[-0.85  0.18 -4.04  2.73 -1.63  3.73  2.27 -1.23 -1.67] : k146
[ 0.26 -0.11  3.03 -5.11  4.93  5.44 -2.15 -1.45 -1.48] : k324
[ 2.32  1.20  0.08  3.65  8.22 -0.89  1.03  4.27 -0.89] : k81
[ 3.79 -3.78  5.84 -4.78  0.08 -2.58 -0.05  1.98 -3.00] : k443
[ 8.20  1.29 -0.37  0.08 -1.51  1.15 -0.89 -2.16  3.66] : k389
[ 1.29 -1.51 -2.16 -0.37  0.08  3.65  8.20 -0.89  1.15] : k603
perm: [ 1.29  3.65  8.20 -0.37  0.08 -1.51  1.15 -2.16 -0.89]
k603
then: [-2.16 -0.37  0.08  3.65  8.20 -0.89]
[1.15]
then: [ 8.20 -0.89]
[1.15]
then: [-0.89 -2.16]
[3.66]
then: [3.65 8.20]
[-0.89]
then: [ 8.20  1.29 -0.37  0.08 -1.51  1.15 -0.89]
[-2.16]

